Below are the code and all the weights of a small trained network. Each question names an input and a class and asks about switching units off, where a switched-off unit gives its printed mean instead of its output.

import numpy as np


def w(rows, s, z=0):
    codes = np.array(rows[::2]) - 128.0
    scale = np.full(codes.shape[1], s)
    scale[-1] = z or s
    return codes * scale


def f(y):
    return y / 2 * (1 + np.tanh(0.7978845608 * (y + 0.044715 * y**3)))


def log_softmax(a):
    a = a - a.max(-1, keepdims=True)
    return a - np.log(np.exp(a).sum(-1, keepdims=True))


def net(x, mask):
    res = np.array(x, float).reshape(1, 5) / 4 @ E
    y = f(res @ A[0][:, :-1].T + A[0][:, -1])
    res = res + np.where(mask, y, B[0][:, -1]) @ B[0][:, :-1]
    return log_softmax(res[-1] @ U[:, :-1].T + U[:, -1])


A, B = {}, {}
E = w([
[159,62,232,198,169],'x0',
[132,82,165,8,212],'x1',
[254,204,137,114,134],'x2',
[133,115,144,112,87],'x3',
[145,95,120,120,109],'x4',
],0.0064)
A[0] = w([
[47,89,117,138,128,49],'N0',
[121,137,134,131,128,100],'N1',
[137,116,128,104,142,65],'N2',
[110,159,69,83,111,30],'N3',
[112,156,71,88,111,47],'N4',
[78,109,129,138,120,102],'N5',
[111,157,70,85,113,51],'N6',
[138,112,191,160,137,45],'N7',
[124,131,115,134,131,109],'N8',
[130,123,137,138,125,59],'N9',
[136,133,106,178,105,98],'N10',
[130,163,94,248,57,121],'N11',
[180,151,129,129,133,64],'N12',
[147,100,188,173,148,52],'N13',
[123,117,147,66,163,115],'N14',
[118,116,169,51,174,106],'N15',
[163,146,137,118,127,77],'N16',
[52,89,116,133,122,125],'N17',
[130,125,150,81,150,40],'N18',
[130,110,141,49,176,123],'N19',
[145,155,95,101,116,18],'N20',
[129,134,111,174,104,111],'N21',
[143,108,178,167,139,8],'N22',
[107,161,69,89,104,66],'N23',
[147,99,197,173,147,92],'N24',
[131,138,111,184,98,83],'N25',
[125,128,137,118,127,158],'N26',
[120,118,153,63,164,92],'N27',
[53,85,122,144,124,70],'N28',
[195,157,133,126,131,75],'N29',
[68,93,127,131,126,97],'N30',
[202,162,146,128,133,68],'N31',
[237,183,132,112,122,101],'N32',
[117,122,131,117,140,205],'N33',
[119,127,123,116,112,68],'N34',
[129,121,133,102,150,128],'N35',
[132,134,110,175,103,78],'N36',
[125,135,113,113,120,63],'N37',
],0.014,0.0014)
B[0] = w([
[85,176,176,62,186,177],'N0',
[129,111,129,114,117,127],'N1',
[134,153,120,140,113,132],'N2',
[84,40,116,198,139,169],'N3',
[97,47,109,187,149,166],'N4',
[121,149,149,88,144,151],'N5',
[96,35,110,185,147,168],'N6',
[98,59,99,177,144,163],'N7',
[126,110,140,124,107,128],'N8',
[127,123,119,133,130,126],'N9',
[163,146,122,122,80,164],'N10',
[251,188,85,122,34,255],'N11',
[95,148,158,94,145,154],'N12',
[76,41,99,204,152,174],'N13',
[198,162,111,138,77,170],'N14',
[207,162,90,131,54,188],'N15',
[124,141,145,113,143,141],'N16',
[90,181,180,77,192,179],'N17',
[162,154,114,136,94,148],'N18',
[195,182,98,134,50,187],'N19',
[96,109,130,139,155,146],'N20',
[163,145,118,121,85,161],'N21',
[98,67,108,179,135,159],'N22',
[95,36,116,199,153,173],'N23',
[73,9,91,198,150,183],'N24',
[188,154,108,121,85,172],'N25',
[135,144,117,136,143,131],'N26',
[200,163,99,133,79,172],'N27',
[91,170,177,62,178,176],'N28',
[92,154,175,75,164,169],'N29',
[99,167,165,81,158,163],'N30',
[79,157,170,67,181,177],'N31',
[59,196,193,42,203,213],'N32',
[132,127,134,113,111,137],'N33',
[125,137,119,141,156,127],'N34',
[138,129,136,126,85,140],'N35',
[165,162,111,131,98,161],'N36',
[119,115,123,140,133,129],'N37',
],0.024,0.0097)
U = w([
[231,172,62,116,12,244],'0',
[67,168,212,29,184,82],'1',
[75,2,64,220,131,60],'2',
],0.009,0.0011)

Each question gives the input, the list of numbers given to net, and the class t.
The units are the neurons (one row each of A and B). Each row of codes is followed by its name. A weight is (code - 128) times the scale printed after its matrix; where a second scale follows, it is the last column's (A, B and U).
mask holds one flag per neuron, in row order. A switched-off neuron (its flag False) gives its mean, the last column of its row in B, instead of its output. The means were averaged over made-up inputs and are rounded, as every weight is.
A unit's drop is (log p(t) with every unit on - log p(t) with that unit switched off) / (log p(t) with every unit on - log p(t) with every unit switched off).
The circuit of an input: a set's keep is (log p(t) with only the set's units on - log p(t) with every unit switched off) / (log p(t) with every unit on - log p(t) with every unit switched off). Starting from the 12 units with the biggest drops (on a tie, the unit counted first), units are removed one at a time, each time the one whose removal leaves the highest keep (on an exact tie, the one counted first), for as long as the keep stays at least 0.8.
circuit, biggest first: the units of the circuit, biggest drop first
top k neurons: the k neurons with the biggest drops, biggest first
drop of u: that unit's drop, to one decimal
input [7,6,-3,4,-8], class 2: top 3 neurons	(N24, N11, N13)
input [-8,-7,6,-8,-7], class 2: top 2 neurons	(N23, N3)
input [6,-3,6,-2,-8], class 1: circuit, biggest first	(N32)
input [7,-1,6,0,0], class 2: top 3 neurons	(N24, N13, N7)
input [-6,1,-6,0,6], class 1: top 3 neurons	(N17, N0, N28)
input [-6,-5,2,7,-3], class 2: top 2 neurons	(N23, N3)
input [-6,5,-7,1,1], class 1: top 3 neurons	(N17, N0, N11)
input [1,6,8,-4,-5], class 1: top 2 neurons	(N32, N11)
input [4,8,-7,1,-4], class 0: top 2 neurons	(N15, N19)
input [-4,-1,4,8,4], class 1: top 2 neurons	(N32, N24)
input [5,3,5,-7,6], class 1: top 2 neurons	(N32, N31)
input [-7,5,8,3,4], class 1: drop of N32	2.1
input [-8,6,3,0,6], class 2: drop of N7	0.0
input [-5,4,3,4,0], class 2: drop of N11	0.8
input [-5,4,2,-1,-8], class 2: top neuron	(N11)
